Below are the code and all the weights of a small trained network. Each question names an input and a class and asks about switching units off, where a switched-off unit gives its printed mean instead of its output.

import numpy as np


def w(rows, s, z=0):
    codes = np.array(rows[::2]) - 128.0
    scale = np.full(codes.shape[1], s)
    scale[-1] = z or s
    return codes * scale


def f(y):
    return np.maximum(y, 0)


def log_softmax(a):
    a = a - a.max(-1, keepdims=True)
    return a - np.log(np.exp(a).sum(-1, keepdims=True))


def net(x, mask):
    res = np.array(x, float).reshape(1, 8) / 4 @ E
    y = f(res @ A[0][:, :-1].T + A[0][:, -1])
    res = res + np.where(mask, y, B[0][:, -1]) @ B[0][:, :-1]
    return log_softmax(res[-1] @ U[:, :-1].T + U[:, -1])


A, B = {}, {}
E = w([
[5,93,150,91],'x0',
[126,125,128,128],'x1',
[128,128,127,127],'x2',
[128,128,129,129],'x3',
[88,179,186,212],'x4',
[128,127,128,128],'x5',
[129,131,127,126],'x6',
[163,81,232,110],'x7',
],0.015)
A[0] = w([
[98,80,5,120,174],'n0',
[204,142,44,215,167],'n1',
[105,175,164,194,149],'n2',
[227,142,149,142,145],'n3',
[163,66,98,37,254],'n4',
[155,163,2,195,132],'n5',
[145,166,195,191,118],'n6',
[27,192,87,189,190],'n7',
],0.012,0.0078)
B[0] = w([
[111,147,37,23,216],'n0',
[118,26,170,178,234],'n1',
[126,135,153,226,188],'n2',
[206,150,132,179,215],'n3',
[135,24,12,96,252],'n4',
[20,55,160,106,229],'n5',
[129,171,227,141,189],'n6',
[2,158,114,159,224],'n7',
],0.011,0.017)
U = w([
[115,58,115,124,217],'0',
[72,118,211,157,244],'1',
[99,216,86,21,80],'2',
[61,248,112,162,2],'3',
[244,106,88,135,47],'4',
[167,187,191,187,75],'5',
],0.012,0.0052)

Each question gives the input, the list of numbers given to net, and the class t.
The units are the neurons (one row each of A and B). Each row of codes is followed by its name. A weight is (code - 128) times the scale printed after its matrix; where a second scale follows, it is the last column's (A, B and U).
mask holds one flag per neuron, in row order. A switched-off neuron (its flag False) gives its mean, the last column of its row in B, instead of its output. The means were averaged over made-up inputs and are rounded, as every weight is.
A unit's drop is (log p(t) with every unit on - log p(t) with that unit switched off) / (log p(t) with every unit on - log p(t) with every unit switched off).
The circuit of an input: a set's keep is (log p(t) with only the set's units on - log p(t) with every unit switched off) / (log p(t) with every unit on - log p(t) with every unit switched off). Starting from all 8 units, units are removed one at a time, each time the one whose removal leaves the highest keep (on an exact tie, the one counted first), for as long as the keep stays at least 0.8.
circuit, biggest first: the units of the circuit, biggest drop first
most important unit: the unit with the biggest drop
top k neurons: the k neurons with the biggest drops, biggest first
drop of u: that unit's drop, to one decimal
input [-3,-5,7,-7,-7,5,-3,2], class 4: circuit, biggest first => n5, n7
input [-6,-5,-6,2,5,3,-3,-2], class 1: most important unit => n5
input [-1,-7,2,0,8,-6,0,-7], class 1: top 2 neurons => n5, n1
input [1,-5,4,1,-8,-6,5,-7], class 2: top 2 neurons => n0, n2
input [0,5,-7,-3,3,8,-7,1], class 5: circuit, biggest first => n5, n4
input [2,3,-5,7,-6,-4,-6,-1], class 2: circuit, biggest first => n1, n0
input [2,-3,-1,0,4,-8,5,-1], class 3: circuit, biggest first => n1, n7
input [-8,1,-6,-7,2,1,-1,-2], class 1: circuit, biggest first => n5, n4
input [7,-8,-8,8,0,7,-6,-1], class 2: top 2 neurons => n1, n2
input [8,1,-2,3,2,6,-7,0], class 3: top 2 neurons => n1, n5
input [-1,-5,1,3,0,-3,8,1], class 4: top 2 neurons => n5, n7
input [-6,6,2,8,5,2,0,-1], class 1: top 2 neurons => n5, n1
input [0,6,2,-3,-3,-8,-4,4], class 4: drop of n5 => 0.5
input [7,6,6,-3,2,8,-4,-5], class 3: most important unit => n7
input [3,-5,3,-3,-1,1,-1,-7], class 2: drop of n0 => 0.4
input [-8,5,1,7,0,-7,4,5], class 4: drop of n2 => 0.1
input [4,-7,1,1,-1,8,0,-2], class 2: drop of n7 => 0.0
input [5,-6,2,-7,1,-2,-8,-8], class 3: top 2 neurons => n7, n4
